Here is a tiny trained network, its code and every weight. The questions are about switching its units off for an input and a class, where a switched-off unit gives its printed mean instead of its output.

import numpy as np


def w(rows, s, z=0):
    codes = np.array(rows[::2]) - 128.0
    scale = np.full(codes.shape[1], s)
    scale[-1] = z or s
    return codes * scale


def f(y):
    return y / 2 * (1 + np.tanh(0.7978845608 * (y + 0.044715 * y**3)))


def log_softmax(a):
    a = a - a.max(-1, keepdims=True)
    return a - np.log(np.exp(a).sum(-1, keepdims=True))


def net(x, mask):
    res = np.array(x, float).reshape(1, 6) / 4 @ E
    y = f(res @ A[0][:, :-1].T + A[0][:, -1])
    res = res + np.where(mask, y, B[0][:, -1]) @ B[0][:, :-1]
    return log_softmax(res[-1] @ U[:, :-1].T + U[:, -1])


A, B = {}, {}
E = w([
[128,128,131],'x0',
[127,127,18],'x1',
[157,253,136],'x2',
[1,151,121],'x3',
[129,128,128],'x4',
[127,130,130],'x5',
],0.0045)
A[0] = w([
[45,143,128,49],'neuron 1',
[150,130,136,32],'neuron 2',
[120,125,172,36],'neuron 3',
[122,124,225,47],'neuron 4',
[137,161,127,137],'neuron 5',
[85,136,130,27],'neuron 6',
[133,180,137,67],'neuron 7',
[137,144,5,57],'neuron 8',
[98,52,126,50],'neuron 9',
[132,90,128,153],'neuron 10',
[126,239,125,64],'neuron 11',
[67,137,133,46],'neuron 12',
[114,130,123,60],'neuron 13',
[142,145,2,68],'neuron 14',
[113,49,132,65],'neuron 15',
[103,137,123,63],'neuron 16',
[138,125,122,199],'neuron 17',
[27,145,134,43],'neuron 18',
[161,130,131,53],'neuron 19',
[127,128,122,146],'neuron 20',
[142,219,125,73],'neuron 21',
[138,158,106,159],'neuron 22',
[134,144,9,51],'neuron 23',
[118,131,152,81],'neuron 24',
[246,99,135,53],'neuron 25',
[174,225,123,116],'neuron 26',
[123,33,123,99],'neuron 27',
[137,164,102,108],'neuron 28',
[191,114,134,48],'neuron 29',
[123,132,138,3],'neuron 30',
[143,156,118,192],'neuron 31',
[134,117,105,159],'neuron 32',
[137,84,123,163],'neuron 33',
[130,125,119,152],'neuron 34',
[123,134,253,70],'neuron 35',
[155,210,121,123],'neuron 36',
[136,157,162,75],'neuron 37',
[124,133,240,69],'neuron 38',
[108,49,130,60],'neuron 39',
[163,111,128,45],'neuron 40',
[84,134,130,47],'neuron 41',
[123,129,97,65],'neuron 42',
[124,9,134,49],'neuron 43',
[206,110,132,52],'neuron 44',
],0.01,0.0041)
B[0] = w([
[193,202,57,135],'neuron 1',
[178,119,69,42],'neuron 2',
[192,95,105,51],'neuron 3',
[212,67,150,106],'neuron 4',
[101,114,122,147],'neuron 5',
[192,140,63,58],'neuron 6',
[115,81,79,86],'neuron 7',
[223,57,181,177],'neuron 8',
[82,76,50,138],'neuron 9',
[87,122,135,192],'neuron 10',
[35,64,25,164],'neuron 11',
[190,169,66,94],'neuron 12',
[159,118,99,60],'neuron 13',
[218,55,199,195],'neuron 14',
[78,66,75,145],'neuron 15',
[161,129,96,69],'neuron 16',
[90,144,165,250],'neuron 17',
[197,233,50,164],'neuron 18',
[158,133,85,62],'neuron 19',
[122,133,135,156],'neuron 20',
[57,53,54,144],'neuron 21',
[94,118,144,186],'neuron 22',
[223,60,169,164],'neuron 23',
[155,115,118,77],'neuron 24',
[202,254,41,198],'neuron 25',
[30,70,59,221],'neuron 26',
[28,61,78,215],'neuron 27',
[115,106,123,120],'neuron 28',
[176,173,71,93],'neuron 29',
[196,100,67,25],'neuron 30',
[71,126,152,238],'neuron 31',
[105,127,161,190],'neuron 32',
[73,126,139,217],'neuron 33',
[118,133,140,167],'neuron 34',
[218,36,179,163],'neuron 35',
[49,71,85,191],'neuron 36',
[139,79,109,82],'neuron 37',
[207,46,168,144],'neuron 38',
[79,67,68,144],'neuron 39',
[154,142,82,61],'neuron 40',
[179,145,75,73],'neuron 41',
[154,107,116,73],'neuron 42',
[34,38,39,201],'neuron 43',
[182,195,66,119],'neuron 44',
],0.024,0.0015)
U = w([
[81,136,185,199],'0',
[27,36,71,33],'1',
[94,151,200,187],'2',
[97,150,201,175],'3',
[254,2,206,117],'4',
[197,251,6,195],'5',
[119,184,184,6],'6',
[233,137,35,12],'7',
],0.0043,0.014)

Each question gives the input, the list of numbers given to net, and the class t.
The units are the neurons (one row each of A and B). Each row of codes is followed by its name. A weight is (code - 128) times the scale printed after its matrix; where a second scale follows, it is the last column's (A, B and U).
mask holds one flag per neuron, in row order. A switched-off neuron (its flag False) gives its mean, the last column of its row in B, instead of its output. The means were averaged over made-up inputs and are rounded, as every weight is.
A unit's drop is (log p(t) with every unit on - log p(t) with that unit switched off) / (log p(t) with every unit on - log p(t) with every unit switched off).
The circuit of an input: a set's keep is (log p(t) with only the set's units on - log p(t) with every unit switched off) / (log p(t) with every unit on - log p(t) with every unit switched off). Starting from the 12 units with the biggest drops (on a tie, the unit counted first), units are removed one at a time, each time the one whose removal leaves the highest keep (on an exact tie, the one counted first), for as long as the keep stays at least 0.8.
circuit, biggest first: the units of the circuit, biggest drop first
most important unit: the unit with the biggest drop
k most important neurons: the k neurons with the biggest drops, biggest first
drop when u is switched off: that unit's drop, to one decimal
input [-4,-8,-2,-1,-3,0], class 4: circuit, biggest first : neuron 35; neuron 38
input [6,3,-7,-3,0,-6], class 1: circuit, biggest first : neuron 43; neuron 27
input [-6,7,0,-5,-1,0], class 4: circuit, biggest first : neuron 14; neuron 8
input [-3,8,8,3,-5,-3], class 1: circuit, biggest first : neuron 11; neuron 26
input [4,-3,5,8,4,5], class 5: most important unit : neuron 18
input [3,-7,7,6,4,-4], class 1: circuit, biggest first : neuron 11; neuron 21
input [-5,-6,6,-1,5,-3], class 1: circuit, biggest first : neuron 26; neuron 11
input [0,-8,3,0,-1,7], class 4: 3 most important neurons : neuron 35; neuron 38; neuron 4
input [5,6,6,-1,6,-2], class 1: 2 most important neurons : neuron 26; neuron 11
input [-7,3,-6,8,4,-4], class 5: 3 most important neurons : neuron 18; neuron 1; neuron 12
input [5,-4,6,-5,1,-4], class 1: circuit, biggest first : neuron 26; neuron 36
input [4,7,5,-4,1,4], class 4: 2 most important neurons : neuron 14; neuron 8
input [5,6,3,-8,-6,-6], class 5: 3 most important neurons : neuron 25; neuron 44; neuron 29
input [3,-8,-7,-8,6,1], class 4: circuit, biggest first : neuron 35
input [0,7,5,-6,1,1], class 4: 3 most important neurons : neuron 14; neuron 8; neuron 23
input [2,-6,4,-2,5,-5], class 4: drop when neuron 23 is switched off : -0.2
input [-4,-8,-6,7,1,1], class 4: drop when neuron 33 is switched off : 0.0
input [-8,-5,-8,5,-1,1], class 1: drop when neuron 9 is switched off : 0.1
